(in the rows, 128 means zero)
Group and class of each row:
[154  86 133 120 124 137 101 136 133 137 139 126 116 120 179   4 131 138
 124 142 119 124 135 112 130 125 135  94 125 135 113 133 125 138 129 116
 133 128 120 128 148  85 142 140 124 136 119 155 136 155 113 149 139] | M > [20]
[173 139 144 118 131 131 118 132 128 121 135 118 113 119 193  23 129 141
 111 133 101 125 127 102 132 121 137 122 136 123 115 140 100 118 133 122
 128 148 117 129 149 102 170 134 130 143 105 142 120 168 102 177 133] | V > [17]
[211 137 153 107 121 146 107 159 128 109 118 112 148 101 252  47 122 130
 117 154 108 123  68 129 135 141 148 141 142 123 100 154  51 128 143 122
 115 151 134 125 174  88 164 151 141 138 110 143  96 165  91 239 115] | V > [26]
[146 144 125 112 129 133 126 141 127 122 130 123 106 132 161 117 127 134
 125 126 125 127  99 104 132 133 142 141 135 118 119 132 117 122 135 128
 110 124 117 110 141 126 152 131 128 136 124 138 122 140 132 211 118] | V > [26]
[174 112 147 104 130 140 104 135 130 121 140 111 105 111 199  49 124 134
 131 144 114 130 128 124 133 148 136 102 145 117 112 139  76 129 142 123
 114 134 129 106 156  95 166 135 138 144 111 157 129 158 113 221 109] | V > [26]
[230 116 153 102 124 149  92 157 131 112 120 110 125 106 252   4 129 126
 110 152 108 116  92 109 134 147 160 112 146 121 107 150  56 135 151 112
 121 146 132 118 189  83 163 165 130 140 118 147 100 164  75 228 120] | V > [26]
[164 126 144 121 128 134 111 136 134 135 145 115 111 126 166 107 125 134
 118 133 112 129 113 104 124 138 138 117 136 116 123 141 111 118 136 131
 130 135 121 125 144 116 160 138 126 142 113 149 111 158 116 171 139] | V > [26]
[151  88 132 119 132 134  94 143 134 135 154 121 113  77 208  62 133 136
 126 154 116 131 124 154 131 135 136 122 130 127 120 132 119 139 127 120
 130 120 133 140 144  95 112 140 128 141 117 152 112 137 115  99 126] | M > [20]
[183 115 145 123 130 136 102 134 130 122 132 115 127 117 205  22 131 124
 110 141 106 123 132 117 126 136 134 116 113 132 110 135  98 130 132 121
 126 152 127 138 144  88 146 143 134 134 114 136 121 156 109 160 156] | V > [17]
[151  94 138 122 119 131 114 125 128 132 121 123 129 133 131  52 122 144
 125 131 116 131 141 119 133 123 135 103 140 121 117 136 121 129 126 135
 132 112 117 124 155 111 170 133 131 154 119 157 131 173 119 173 158] | M > [24]
[177 136 143 120 125 137 112 131 130 124 110 111 132 119 173  44 133 126
 116 125 111 127 115 110 132 117 139 110 141 113 107 133 105 125 136 117
 122 136 131 138 138 105 157 144 131 132 114 139 123 163 106 196 119] | V > [17]
[163 115 130 115 131 136 127 135 124 121 134 109 152 127 176  99 127 137
 122 124 111 131 123 120 132 136 138 106 136 128 125 136 105 121 136 124
 119 135 121 139 151 118 182 125 123 145 109 149 125 163 115 178 124] | V > [26]
[182 135 145 116 125 131 101 130 125 127 127 113 110 114 188   4 129 129
 113 129 109 125 118 112 133 135 136 123 140 124 102 142  98 125 132 119
 130 154 135 129 140  93 158 138 123 137 109 140 105 169 102 179 126] | V > [17]
[155  87 141 121 124 142 127 141 135 141 126 112 142 122 165  30 126 140
 123 144 111 118 124 162 126 134 130 108 115 140 115 131 101 134 131 123
 116 133 124 141 155  89 178 128 130 136 113 150 111 178 119 158 145] | M > [24]
[192 107 150 108 130 147 112 152 127 113 139 113 127 117 249  60 127 134
 116 154 113 129 105 124 128 135 146 107 139 134 114 150  59 129 146 125
 116 133 119 112 165  92 180 147 121 149 111 152 124 162 104 222 107] | V > [26]
[156  95 131 118 117 142 111 146 130 140 119 128 128 122 177  23 130 129
 127 151 112 129 132 135 130 119 136 131 120 140 104 128 102 142 130 122
 127 131 111 135 142  94 162 135 138 141 118 141 123 163 114 159 141] | M > [24]
[165 129 139 107 130 137 147 131 130 120 140 111 130 131 186 106 126 136
 123 132 111 126 111 131 130 131 124 124 135 128 127 132  91 125 133 132
 122 135 131 129 154 118 168 132 124 142 117 138 117 145 110 183 113] | V > [26]
[159 114 133 121 133 135 110 127 129 121 121 111 132 115 167  48 128 138
 126 141 116 130 120 153 130 133 134  99 111 134 111 123 121 134 136 119
 124 133 133 134 143 101 137 132 125 133 117 133 121 147 119 118 141] | M > [24]
[167 134 142 124 128 135 120 145 122 121 125 113 135 117 204  97 122 124
 114 142 114 127 110 114 129 141 143 132 143 126 122 146  89 126 133 122
 128 138 139 123 155 126 148 138 132 137 118 132 105 156 116 177 126] | V > [26]
[168 107 138 121 124 136  97 152 128 127 106 115 140 120 207   9 132 136
 112 146 115 121 106 138 137 128 157 101 132 124 118 133 124 140 132 118
 131 130 120 143 154 100 145 145 128 134 121 140 106 158 107 146 152] | M > [24]
[185 130 141 112 119 135 103 134 133 135 120 110 115 114 203   4 128 129
 121 133 109 125 130 112 139 129 136 121 143 116 106 136 104 126 130 112
 120 139 124 139 149  84 143 146 137 135 112 141 113 162 105 177 122] | V > [17]
[174 109 151 118 129 141 109 154 132 128 138 122 117 114 228  19 133 128
 123 154 116 127 109 117 126 135 153 116 141 130 106 149 110 129 142 121
 134 142 109 141 155  86 139 151 128 138 115 147  98 163 105 147 138] | M > [20]

Group and class of each row:
[124 124 150 135 127 158 119 152 108 135 158 135 124 120 171 120 133 161
 147 115 104 127 142 123 133 118 142 130 125 133 112 123 141 124 137 125
 129 149 123 125 129 117 127 133 143 129 139 132 116 129 131 138 127] | MS > JL
[121 130 142 126 134 116 111 121 123 141 176 123 147 117 154 130 130 135
 160 149 145 129 112 118 110 121 132 137 131 122 144 122 128 124 131 126
 112 109 119 135 132 101 120 126 122 132 128 108 120 128 124 125 141] | TG > BG
[113 124 140 131 121 150 127 149 103 135 154 130 131 110 170 132 126 165
 143 109  98 126 143 125 140 120 133 124 128 126 116 130 152 121 137 130
 139 133 124 125 128 123 110 129 142 128 138 121 120 119 132 139 119] | MS > RG
[146 120 122 123 117 111 124 140 124 128 167 126 125 123 162 159 134 159
 139 112 142 127 120 132 124 143 129 125 102 120 115 131 138 117 127 131
 120 136 124 128 127 103 110 124 131 140 126 131 126 121 123 136 124] | TR > ZP
[131 129 137 125 129 128 132 120 116 112 141 124 129 113 152 127 131 165
 159 123 144 122 120 124 109 112 129 117 109  98 139 121 143 120 127 137
 104 128 122 136 125 100 142 128 126 142 131 114 124 136 136 126 143] | Qt > BC
[136 139 147 128 122 130 135 119 114 120 140 120 124 106 140 127 121 147
 151 114 136 127 113 125 115 112 131 127 108 114 144 107 134 121 130 127
 115 125 118 136 131 111 137 128 127 133 130 117 133 133 132 130 144] | Qt > BC
